-57 -21  20  33
 14  20   3 -13
-10   3  11  -6
->
-10   3  11  -6
 14  20   3 -13
-57 -21  20  33

 15  36  14 -11  15   7 -57  -9  -5  31
 16  22  -1 -22   9  -4 -31   5  -4  12
  3   1   2  26 -26  18  -5 -21  16 -13
->
  3   1   2  26 -26  18  -5 -21  16 -13
 16  22  -1 -22   9  -4 -31   5  -4  12
 15  36  14 -11  15   7 -57  -9  -5  31

22 20 17
19  2 11
19 29 27
22  8 14
21 65 32
19 48 28
->
19 48 28
21 65 32
22  8 14
19 29 27
19  2 11
22 20 17

  8   7  21  -2  26 -16 -64  54  -2  21  -4 -17  46  24 -69
-19 -31 -21 -39  20 -33   8  11  10 -58  16  47  36  -9 -59
 38  49  23  -2  -8  44 -23 -14  34  57  45  10 -26  39 -54
->
 38  49  23  -2  -8  44 -23 -14  34  57  45  10 -26  39 -54
-19 -31 -21 -39  20 -33   8  11  10 -58  16  47  36  -9 -59
  8   7  21  -2  26 -16 -64  54  -2  21  -4 -17  46  24 -69

 45 -46 -42  -8 -38   1 -16 -14 -19
  5 -14  -8 -14  12  40  52  21 -20
-17 -40 -50  21  22  15  11 -68   1
 40 -57 -41 -19 -30   0 -11  -4  -7
-26  40 -15   1 -10 -12 -12  27 -24
-12  52 -27  -5  -3 -16 -10  22  -8
->
-12  52 -27  -5  -3 -16 -10  22  -8
-26  40 -15   1 -10 -12 -12  27 -24
 40 -57 -41 -19 -30   0 -11  -4  -7
-17 -40 -50  21  22  15  11 -68   1
  5 -14  -8 -14  12  40  52  21 -20
 45 -46 -42  -8 -38   1 -16 -14 -19

 51 -16
 36  46
 31  43
->
 31  43
 36  46
 51 -16
---
 -2   0  -2  -1   0   0   0  -1   0  -3  -1
 20  53 -19   0  -1  42 -14 -46  24 -12  36
  1  -2   0   1   2   0  -2   0   0   1   1
->
 -1  -2   0  -2  -1   0   0   0  -1   0  -3
 36  20  53 -19   0  -1  42 -14 -46  24 -12
  1   1  -2   0   1   2   0  -2   0   0   1

  4  10 -35 -27 -23   6
  2  11 -63 -42   8 -60
->
  6   4  10 -35 -27 -23
-60   2  11 -63 -42   8

-18  31   5 -26
 10  34  39  -3
 16   6  -8  13
-21  34 -32  28
 44 -23   5  -4
  6  11 -20   8
-37 -53  13   8
 14 -16 -20 -34
  2  18 -35   8
 18 -13   7  14
-32  13  12  -5
->
-26 -18  31   5
 -3  10  34  39
 13  16   6  -8
 28 -21  34 -32
 -4  44 -23   5
  8   6  11 -20
  8 -37 -53  13
-34  14 -16 -20
  8   2  18 -35
 14  18 -13   7
 -5 -32  13  12

-21  69 -44
 43  32 -61
  6 -36  11
 16 -11 -15
 55 -32 -14
-15  68 -45
->
-44 -21  69
-61  43  32
 11   6 -36
-15  16 -11
-14  55 -32
-45 -15  68

 44  31 -15 -10  14  -7  19  -9
  1   6 -17  -6  13  -4 -21 -10
 14  19  23 -32  -6 -14  -4  18
  1  20  11 -28   1 -12 -19  17
  3  -7 -28   5  13  14 -16 -17
-22  -8   8 -15  -3  10 -26  10
 36  15 -34 -12  21   7 -14 -17
 -7  20  32 -32  -7 -23 -14  26
 66  52  53 -66  -3 -11  32  44
->
 -9  44  31 -15 -10  14  -7  19
-10   1   6 -17  -6  13  -4 -21
 18  14  19  23 -32  -6 -14  -4
 17   1  20  11 -28   1 -12 -19
-17   3  -7 -28   5  13  14 -16
 10 -22  -8   8 -15  -3  10 -26
-17  36  15 -34 -12  21   7 -14
 26  -7  20  32 -32  -7 -23 -14
 44  66  52  53 -66  -3 -11  32

 29 -30 -11   5  38
 25 -30 -38 -18  11
 23 -28 -50 -51   1
-47  57  37  20 -53
->
 38  29 -30 -11   5
 11  25 -30 -38 -18
  1  23 -28 -50 -51
-53 -47  57  37  20
